Here is a tiny trained network, its code and every weight. The questions are about switching its units off for an input and a class, where a switched-off unit gives its printed mean instead of its output.

import numpy as np


def w(rows, s, z=0):
    codes = np.array(rows[::2]) - 128.0
    scale = np.full(codes.shape[1], s)
    scale[-1] = z or s
    return codes * scale


def f(y):
    return np.maximum(y, 0)


def log_softmax(a):
    a = a - a.max(-1, keepdims=True)
    return a - np.log(np.exp(a).sum(-1, keepdims=True))


def net(x, mask):
    res = np.array(x, float).reshape(1, 6) / 4 @ E
    y = f(res @ A[0][:, :-1].T + A[0][:, -1])
    res = res + np.where(mask, y, B[0][:, -1]) @ B[0][:, :-1]
    return log_softmax(res[-1] @ U[:, :-1].T + U[:, -1])


A, B = {}, {}
E = w([
[58,66,71,160,59,82,60,223,200,162,162,111],'x0',
[180,151,137,162,146,87,158,88,185,189,158,32],'x1',
[98,118,86,103,90,156,204,214,126,101,54,118],'x2',
[92,51,81,85,174,157,169,179,91,124,193,66],'x3',
[49,104,42,77,170,2,194,123,130,186,168,133],'x4',
[96,83,154,164,74,188,116,120,178,55,162,180],'x5',
],0.007)
A[0] = w([
[7,44,45,110,118,60,134,161,169,151,191,137,227],'N1',
[128,117,160,146,134,136,11,90,102,120,192,184,4],'N2',
[57,111,87,109,71,145,139,211,124,87,69,168,130],'N3',
[140,179,130,125,144,78,134,103,138,170,83,141,151],'N4',
[101,43,123,181,82,163,127,164,221,114,182,97,176],'N5',
[100,104,29,62,184,65,188,176,101,200,152,42,147],'N6',
[125,101,138,139,77,173,146,158,128,73,111,156,99],'N7',
[119,144,153,129,145,103,104,56,132,118,164,217,125],'N8',
[204,144,157,133,188,154,155,101,98,128,134,89,132],'N9',
[2,41,62,122,128,70,136,156,176,149,214,137,164],'N10',
[128,165,95,84,162,99,245,96,116,138,88,122,99],'N11',
[43,108,99,119,72,127,128,187,128,93,76,195,114],'N12',
[138,175,117,154,136,16,82,116,170,232,111,115,165],'N13',
[116,92,129,123,149,150,104,143,81,112,162,121,29],'N14',
[95,69,123,165,91,143,121,150,205,106,167,118,154],'N15',
[105,170,95,147,74,94,162,139,207,130,67,170,83],'N16',
],0.0075,0.0034)
B[0] = w([
[126,103,189,115,134,165,10,130,121,158,201,35,246],'N1',
[125,153,109,116,155,63,168,87,113,140,135,133,171],'N2',
[92,80,131,80,163,174,131,158,79,137,97,142,192],'N3',
[148,148,118,156,105,111,120,116,152,107,157,116,171],'N4',
[160,152,113,167,86,109,82,130,168,110,163,106,207],'N5',
[71,102,183,42,219,139,131,99,34,161,117,115,227],'N6',
[123,104,113,138,108,159,105,164,138,134,121,129,169],'N7',
[111,131,143,96,160,90,146,94,105,154,134,119,168],'N8',
[117,126,147,118,140,96,116,100,127,152,168,98,184],'N9',
[132,113,172,124,126,164,43,138,134,151,180,54,235],'N10',
[143,166,119,136,131,63,154,80,134,122,151,135,179],'N11',
[94,80,143,83,165,174,112,152,80,146,110,129,188],'N12',
[165,137,105,170,82,146,93,147,169,99,173,100,201],'N13',
[137,133,114,142,108,126,117,138,153,121,140,123,141],'N14',
[149,139,122,154,104,128,70,135,157,120,155,97,188],'N15',
[145,134,135,156,99,127,93,129,157,126,160,95,161],'N16',
],0.011,0.012)
U = w([
[108,98,176,101,156,154,88,133,96,152,146,90,120],'0',
[124,167,119,110,175,64,254,71,100,136,116,165,249],'1',
[183,162,100,240,19,113,102,142,241,102,159,113,107],'2',
[82,77,83,111,121,194,170,225,93,98,13,222,2],'3',
],0.0086,0.00085)

Each question gives the input, the list of numbers given to net, and the class t.
The units are the neurons (one row each of A and B). Each row of codes is followed by its name. A weight is (code - 128) times the scale printed after its matrix; where a second scale follows, it is the last column's (A, B and U).
mask holds one flag per neuron, in row order. A switched-off neuron (its flag False) gives its mean, the last column of its row in B, instead of its output. The means were averaged over made-up inputs and are rounded, as every weight is.
A unit's drop is (log p(t) with every unit on - log p(t) with that unit switched off) / (log p(t) with every unit on - log p(t) with every unit switched off).
The circuit of an input: a set's keep is (log p(t) with only the set's units on - log p(t) with every unit switched off) / (log p(t) with every unit on - log p(t) with every unit switched off). Starting from the 12 units with the biggest drops (on a tie, the unit counted first), units are removed one at a time, each time the one whose removal leaves the highest keep (on an exact tie, the one counted first), for as long as the keep stays at least 0.8.
units of the circuit, in order: the units of the circuit, biggest drop first
unit that matters most: the unit with the biggest drop
top k neurons: the k neurons with the biggest drops, biggest first
drop of u: that unit's drop, to one decimal
input [-6,1,-4,-6,-4,-3], class 1: units of the circuit, in order -> N1, N10
input [-6,8,0,-1,8,-2], class 1: units of the circuit, in order -> N11, N1
input [-2,-1,-4,-1,-4,4], class 1: units of the circuit, in order -> N1, N10, N2
input [8,2,2,-1,-5,8], class 2: unit that matters most -> N5
input [-8,-6,4,5,-1,1], class 3: units of the circuit, in order -> N1, N10
input [-7,-8,-6,6,0,-3], class 1: top 2 neurons -> N1, N10
input [4,8,-4,3,1,3], class 2: top 2 neurons -> N5, N13
input [-6,7,-8,-3,7,8], class 1: top 2 neurons -> N8, N1
input [-4,6,-3,3,0,-2], class 1: units of the circuit, in order -> N1, N10
input [-3,-3,-2,-6,-7,-8], class 1: top 4 neurons -> N1, N10, N5, N15
input [-3,5,-5,0,1,0], class 2: top 2 neurons -> N6, N13
input [-2,0,3,0,-1,7], class 3: top 2 neurons -> N1, N10
input [1,0,7,-6,-8,4], class 3: top 2 neurons -> N3, N1
input [6,7,-7,8,-3,3], class 2: units of the circuit, in order -> N5
input [-5,8,7,1,2,8], class 2: drop of N6 -> 0.3
input [-4,1,6,-5,3,8], class 3: drop of N1 -> 0.3
input [-5,-4,3,6,-4,-1], class 3: drop of N1 -> 0.3
input [3,7,-3,-4,1,6], class 2: drop of N16 -> 0.0
